Below are the code and all the weights of a small trained network. Each question names an input and a target symbol and asks about switching units off, where a switched-off unit gives its printed mean instead of its output.

import numpy as np


def w(rows, s, z=0):
    codes = np.array(rows[::2]) - 128.0
    scale = np.full(codes.shape[1], s)
    scale[-1] = z or s
    return codes * scale


def norm(h):
    return h / np.sqrt((h * h).mean(-1, keepdims=True) + 1e-5)


def f(y):
    return y / 2 * (1 + np.tanh(0.7978845608 * (y + 0.044715 * y**3)))


def softmax(a):
    e = np.exp(a - a.max(-1, keepdims=True))
    return e / e.sum(-1, keepdims=True)


def log_softmax(a):
    a = a - a.max(-1, keepdims=True)
    return a - np.log(np.exp(a).sum(-1, keepdims=True))


def net(x, mask):
    ids = ['εζημξπσφω'.index(c) for c in x.split()]
    T = len(ids)
    res = E[ids] + P[:T]
    r = norm(res)
    for j in range(2):
        rows = slice(4 * j, 4 * j + 4)
        q, k, v = (r @ M[0][rows].T for M in (Q, K, V))
        z = softmax(np.where(np.tri(T) > 0, q @ k.T / 4**0.5, -1e9)) @ v
        o = O[0][rows]
        res = res + np.where(mask[j], z, o[:, -1]) @ o[:, :-1]
    y = f(norm(res) @ A[0][:, :-1].T + A[0][:, -1])
    res = res + np.where(mask[2:18], y, B[0][:, -1]) @ B[0][:, :-1]
    return log_softmax(norm(res)[-1] @ U[:, :-1].T + U[:, -1])


Q, K, V, O, A, B = {}, {}, {}, {}, {}, {}
E = w([
[81,161,255,153,160,108],'ε',
[83,177,133,132,227,130],'ζ',
[155,143,247,93,186,157],'η',
[132,182,150,105,242,122],'μ',
[180,151,153,75,193,193],'ξ',
[8,136,148,163,132,112],'π',
[126,103,20,136,114,149],'σ',
[102,88,145,100,63,214],'φ',
[150,82,135,90,58,33],'ω',
],0.014)
P = w([
[86,241,110,48,61,128],'0',
[111,249,115,102,54,127],'1',
[85,168,102,36,94,131],'2',
[116,178,125,138,103,125],'3',
[89,130,106,70,133,133],'4',
[123,144,123,152,126,129],'5',
[93,103,107,92,151,133],'6',
[128,113,119,168,136,135],'7',
[93,75,107,110,163,135],'8',
[130,83,118,185,146,139],'9',
[86,42,107,125,187,136],'10',
[128,48,123,210,173,141],'11',
[89,18,103,146,199,140],'12',
],0.012)
Q[0] = w([
[38,46,171,67,174,95],'H1',
[142,93,74,7,109,106],'H1',
[102,64,159,189,151,166],'H1',
[136,120,108,201,69,119],'H1',
[159,182,123,218,159,176],'H2',
[82,35,150,72,221,124],'H2',
[218,167,123,160,94,95],'H2',
[157,144,151,184,165,147],'H2',
],0.019)
K[0] = w([
[157,51,101,103,158,124],'H1',
[160,166,92,76,90,113],'H1',
[104,74,133,137,164,122],'H1',
[56,148,157,120,80,140],'H1',
[134,182,166,158,203,161],'H2',
[108,6,129,131,158,110],'H2',
[135,227,128,80,125,112],'H2',
[100,146,128,142,220,130],'H2',
],0.022)
V[0] = w([
[107,156,84,124,151,171],'H1',
[197,122,119,107,157,50],'H1',
[99,83,145,112,111,159],'H1',
[188,105,150,113,126,207],'H1',
[55,100,108,157,124,130],'H2',
[131,139,126,145,122,113],'H2',
[98,132,121,142,71,251],'H2',
[165,75,91,129,104,54],'H2',
],0.013)
O[0] = w([
[145,124,68,122,142,119,152],'H1',
[72,127,187,30,179,103,88],'H1',
[136,144,135,139,62,141,131],'H1',
[177,124,97,110,112,181,103],'H1',
[36,146,87,62,75,161,157],'H2',
[125,164,89,127,126,116,113],'H2',
[56,11,141,85,138,144,131],'H2',
[152,174,155,84,116,55,1],'H2',
],0.011,0.0078)
A[0] = w([
[130,135,37,154,147,64,192],'N1',
[95,27,137,67,132,54,86],'N2',
[138,119,210,213,53,102,13],'N3',
[71,152,127,143,203,110,51],'N4',
[145,108,78,217,94,167,254],'N5',
[242,102,40,144,133,123,120],'N6',
[112,148,132,217,113,90,110],'N7',
[183,132,168,211,109,141,132],'N8',
[137,127,172,93,216,74,134],'N9',
[91,63,158,158,174,89,179],'N10',
[130,121,99,147,209,180,94],'N11',
[83,170,123,1,103,125,159],'N12',
[200,108,177,116,161,196,164],'N13',
[124,165,249,167,115,164,113],'N14',
[177,197,168,89,100,12,221],'N15',
[154,171,120,204,170,107,99],'N16',
],0.013,0.0079)
B[0] = w([
[184,82,132,149,63,120,154],'N1',
[229,132,88,55,162,187,154],'N2',
[122,255,112,191,78,251,157],'N3',
[172,66,166,129,168,141,158],'N4',
[165,140,120,66,185,79,247],'N5',
[72,181,182,107,133,60,146],'N6',
[78,155,72,166,95,141,170],'N7',
[135,110,133,61,44,199,180],'N8',
[76,58,152,163,33,124,161],'N9',
[143,159,78,131,90,130,188],'N10',
[117,165,206,138,87,138,185],'N11',
[137,160,117,219,79,32,158],'N12',
[90,146,94,156,154,84,177],'N13',
[210,87,130,137,109,119,202],'N14',
[93,127,163,56,32,146,162],'N15',
[92,71,94,141,142,147,176],'N16',
],0.011,0.013)
U = w([
[146,188,98,183,99,200,145],'ε',
[175,106,66,218,217,108,66],'ζ',
[247,105,184,99,138,136,56],'η',
[110,76,192,210,130,132,126],'μ',
[96,201,145,114,190,110,253],'ξ',
[7,162,62,174,124,102,42],'π',
[213,106,54,176,123,22,144],'σ',
[117,54,88,68,127,169,95],'φ',
[122,160,175,71,40,90,105],'ω',
],0.013,0.0039)

Each question gives the input, a string of symbols that net reads in full, and the target symbol t.
The units are the heads (4 rows each of Q, K, V and O) and the neurons (one row each of A and B). Each row of codes is followed by its name. A weight is (code - 128) times the scale printed after its matrix; where a second scale follows, it is the last column's (O, A, B and U).
mask holds one flag per unit, heads first, then neurons. A switched-off unit (its flag False) gives its mean, the last column of its rows in O or B, instead of its output. The means were averaged over made-up inputs and are rounded, as every weight is.
A unit's drop is (log p(t) with every unit on - log p(t) with that unit switched off) / (log p(t) with every unit on - log p(t) with every unit switched off).
The circuit of an input: a set's keep is (log p(t) with only the set's units on - log p(t) with every unit switched off) / (log p(t) with every unit on - log p(t) with every unit switched off). Starting from the 12 units with the biggest drops (on a tie, the unit counted first), units are removed one at a time, each time the one whose removal leaves the highest keep (on an exact tie, the one counted first), for as long as the keep stays at least 0.8.
units of the circuit, in order: the units of the circuit, biggest drop first
most important unit: the unit with the biggest drop
top k neurons: the k neurons with the biggest drops, biggest first
heads that matter: for each layer, one digit per head in row order, 1 if its drop is at least 0.15 and else 0, layers parted by /
input φ φ ε ε ζ η σ ε ξ ε μ, target ξ: top 2 neurons -> N6, N14
input η ε ε ε η η ε φ ξ μ η, target ξ: most important unit -> H1
input ε ε μ η ε, target μ: heads that matter -> 10
input μ η ε, target μ: heads that matter -> 11
input ε φ ε ε π φ φ ε π η η ω ξ, target ω: heads that matter -> 01
input μ μ ε μ μ ζ μ, target μ: heads that matter -> 10
input σ σ ε, target σ: heads that matter -> 00
input ε σ ε φ ε φ ω σ ε η π ε ε, target π: top 2 neurons -> N8, N11
input ε ξ μ σ μ, target σ: units of the circuit, in order -> N12, H2
input φ η μ σ ε ω φ ε ε ω ε, target ω: units of the circuit, in order -> H2, N15
input μ ω μ, target ω: units of the circuit, in order -> H2, N15
input μ η μ ω ε μ φ η π, target φ: heads that matter -> 01
input ε ε ε η, target η: heads that matter -> 10
input ε ε ε π ζ, target π: most important unit -> H2
input ξ φ μ, target φ: heads that matter -> 01
input ε ε ω μ ε ε ε ε μ σ ζ, target σ: heads that matter -> 01
input μ φ ε ε ξ ω φ μ ζ ε ε, target ζ: heads that matter -> 11
input ε ε μ ξ ξ ξ, target ξ: top 2 neurons -> N6, N13
input ε ε ε φ η, target φ: heads that matter -> 01
input μ μ μ ε η, target μ: most important unit -> H1
input φ ζ μ, target φ: top 2 neurons -> N2, N5
input ε μ ε ε ε η ε μ π σ, target σ: heads that matter -> 00
input ε μ μ π ε σ, target σ: top 3 neurons -> N5, N1, N6
input ξ ε φ φ η μ ε π η ε ε, target η: heads that matter -> 10
input η φ ζ σ η, target σ: units of the circuit, in order -> H2, N12, N15
input μ ε μ μ φ φ μ ε ζ μ, target μ: heads that matter -> 10
input ξ ε μ φ φ ε π ε π η μ, target π: units of the circuit, in order -> H2, N12
